Below are the code and all the weights of a small trained network. Each question names an input and a class and asks about switching units off, where a switched-off unit gives its printed mean instead of its output.

import numpy as np


def w(rows, s, z=0):
    codes = np.array(rows[::2]) - 128.0
    scale = np.full(codes.shape[1], s)
    scale[-1] = z or s
    return codes * scale


def f(y):
    return y / 2 * (1 + np.tanh(0.7978845608 * (y + 0.044715 * y**3)))


def log_softmax(a):
    a = a - a.max(-1, keepdims=True)
    return a - np.log(np.exp(a).sum(-1, keepdims=True))


def net(x, mask):
    res = np.array(x, float).reshape(1, 6) / 4 @ E
    y = f(res @ A[0][:, :-1].T + A[0][:, -1])
    res = res + np.where(mask, y, B[0][:, -1]) @ B[0][:, :-1]
    return log_softmax(res[-1] @ U[:, :-1].T + U[:, -1])


A, B = {}, {}
E = w([
[123,199,117,181,210,70,121],'x0',
[173,188,216,184,126,94,233],'x1',
[44,175,194,121,168,172,17],'x2',
[234,145,167,159,172,155,2],'x3',
[126,84,86,255,185,248,177],'x4',
[34,60,149,205,170,39,72],'x5',
],0.008)
A[0] = w([
[88,134,42,155,192,36,167,18],'neuron 1',
[103,161,121,184,163,2,77,190],'neuron 2',
[145,163,219,152,166,22,44,84],'neuron 3',
[35,130,122,17,116,150,79,97],'neuron 4',
[37,150,123,40,111,140,111,60],'neuron 5',
[127,162,155,219,138,183,210,3],'neuron 6',
[123,36,131,189,190,226,88,91],'neuron 7',
[121,32,140,119,190,192,84,43],'neuron 8',
[39,131,109,19,66,134,135,67],'neuron 9',
[116,120,138,198,178,109,249,89],'neuron 10',
[192,50,109,63,60,81,200,20],'neuron 11',
[228,186,129,113,114,191,120,55],'neuron 12',
[92,159,29,196,181,78,146,75],'neuron 13',
[121,68,87,87,50,8,197,117],'neuron 14',
[216,191,120,77,111,183,145,41],'neuron 15',
[83,134,110,254,175,121,201,150],'neuron 16',
[201,159,129,59,123,164,168,123],'neuron 17',
[197,175,116,148,151,211,130,196],'neuron 18',
[106,39,79,177,157,220,23,54],'neuron 19',
[117,159,206,121,169,21,60,54],'neuron 20',
[169,62,133,135,58,85,206,72],'neuron 21',
[225,192,124,58,111,192,137,63],'neuron 22',
[129,144,209,165,174,31,55,65],'neuron 23',
[44,168,157,42,123,116,72,95],'neuron 24',
[119,81,108,172,155,180,54,64],'neuron 25',
[101,132,34,149,153,47,139,63],'neuron 26',
[114,130,197,211,163,160,200,70],'neuron 27',
],0.0083,0.0048)
B[0] = w([
[126,88,125,24,206,129,168,172],'neuron 1',
[104,137,124,95,209,59,125,248],'neuron 2',
[91,231,104,185,164,27,105,245],'neuron 3',
[108,108,188,86,54,149,34,237],'neuron 4',
[123,104,207,60,83,157,91,199],'neuron 5',
[80,201,196,156,89,180,176,197],'neuron 6',
[93,93,60,220,102,182,84,242],'neuron 7',
[146,87,91,175,118,134,86,186],'neuron 8',
[137,114,173,59,33,150,114,224],'neuron 9',
[41,151,145,99,124,168,254,228],'neuron 10',
[175,117,103,197,69,63,196,215],'neuron 11',
[191,171,149,144,186,155,114,201],'neuron 12',
[116,74,119,83,208,157,141,180],'neuron 13',
[176,42,76,106,79,9,205,254],'neuron 14',
[228,142,188,137,157,148,115,199],'neuron 15',
[4,138,150,101,166,214,179,248],'neuron 16',
[204,148,154,149,113,137,139,208],'neuron 17',
[168,146,133,181,189,220,120,235],'neuron 18',
[126,25,41,200,134,161,37,253],'neuron 19',
[121,205,127,140,141,32,63,225],'neuron 20',
[126,145,80,137,81,123,223,207],'neuron 21',
[226,163,151,130,149,149,101,219],'neuron 22',
[49,210,117,154,169,38,88,225],'neuron 23',
[125,154,176,84,74,119,25,230],'neuron 24',
[107,83,76,171,124,127,88,199],'neuron 25',
[145,74,123,72,187,102,151,163],'neuron 26',
[53,196,136,182,111,161,161,203],'neuron 27',
],0.0075,0.0079)
U = w([
[91,68,90,38,227,120,186,72],'0',
[117,115,183,19,41,131,50,119],'1',
[104,49,47,193,146,181,51,246],'2',
[83,201,123,124,184,10,78,178],'3',
[43,178,144,146,135,209,202,43],'4',
[254,186,152,135,169,187,110,196],'5',
[183,88,90,102,43,58,218,10],'6',
],0.0084,0.0014)

Each question gives the input, the list of numbers given to net, and the class t.
The units are the neurons (one row each of A and B). Each row of codes is followed by its name. A weight is (code - 128) times the scale printed after its matrix; where a second scale follows, it is the last column's (A, B and U).
mask holds one flag per neuron, in row order. A switched-off neuron (its flag False) gives its mean, the last column of its row in B, instead of its output. The means were averaged over made-up inputs and are rounded, as every weight is.
A unit's drop is (log p(t) with every unit on - log p(t) with that unit switched off) / (log p(t) with every unit on - log p(t) with every unit switched off).
The circuit of an input: a set's keep is (log p(t) with only the set's units on - log p(t) with every unit switched off) / (log p(t) with every unit on - log p(t) with every unit switched off). Starting from the 12 units with the biggest drops (on a tie, the unit counted first), units are removed one at a time, each time the one whose removal leaves the highest keep (on an exact tie, the one counted first), for as long as the keep stays at least 0.8.
circuit, biggest first: the units of the circuit, biggest drop first
k most important neurons: the k neurons with the biggest drops, biggest first
drop when u is switched off: that unit's drop, to one decimal
input [8,-4,-6,-4,0,-4], class 0: 2 most important neurons => [neuron 1; neuron 13]
input [-6,6,3,-8,-4,7], class 6: circuit, biggest first => [neuron 14]
input [0,-7,-4,-2,-1,7], class 0: circuit, biggest first => [neuron 1; neuron 26]
input [6,1,2,-8,-2,-7], class 1: circuit, biggest first => [neuron 9; neuron 5; neuron 3]
input [-5,4,4,-5,-6,6], class 1: 3 most important neurons => [neuron 9; neuron 5; neuron 4]
input [-8,5,-8,-6,7,6], class 4: 2 most important neurons => [neuron 16; neuron 10]
input [2,4,-7,4,-8,-1], class 6: 2 most important neurons => [neuron 14; neuron 11]
input [5,-2,-2,0,8,0], class 4: 4 most important neurons => [neuron 16; neuron 10; neuron 6; neuron 27]
input [7,8,7,-5,5,8], class 4: 2 most important neurons => [neuron 16; neuron 10]
input [-1,-3,4,1,-2,2], class 1: 2 most important neurons => [neuron 4; neuron 24]
input [-4,-4,6,-5,4,-7], class 1: 3 most important neurons => [neuron 9; neuron 4; neuron 5]
input [-7,-3,3,5,1,-6], class 5: drop when neuron 14 is switched off => 0.0
input [8,-2,5,-5,2,-8], class 5: drop when neuron 10 is switched off => 0.1
input [8,-5,-7,-7,7,-1], class 0: circuit, biggest first => [neuron 1]
input [3,-4,-1,-2,-1,-2], class 1: drop when neuron 2 is switched off => 0.1
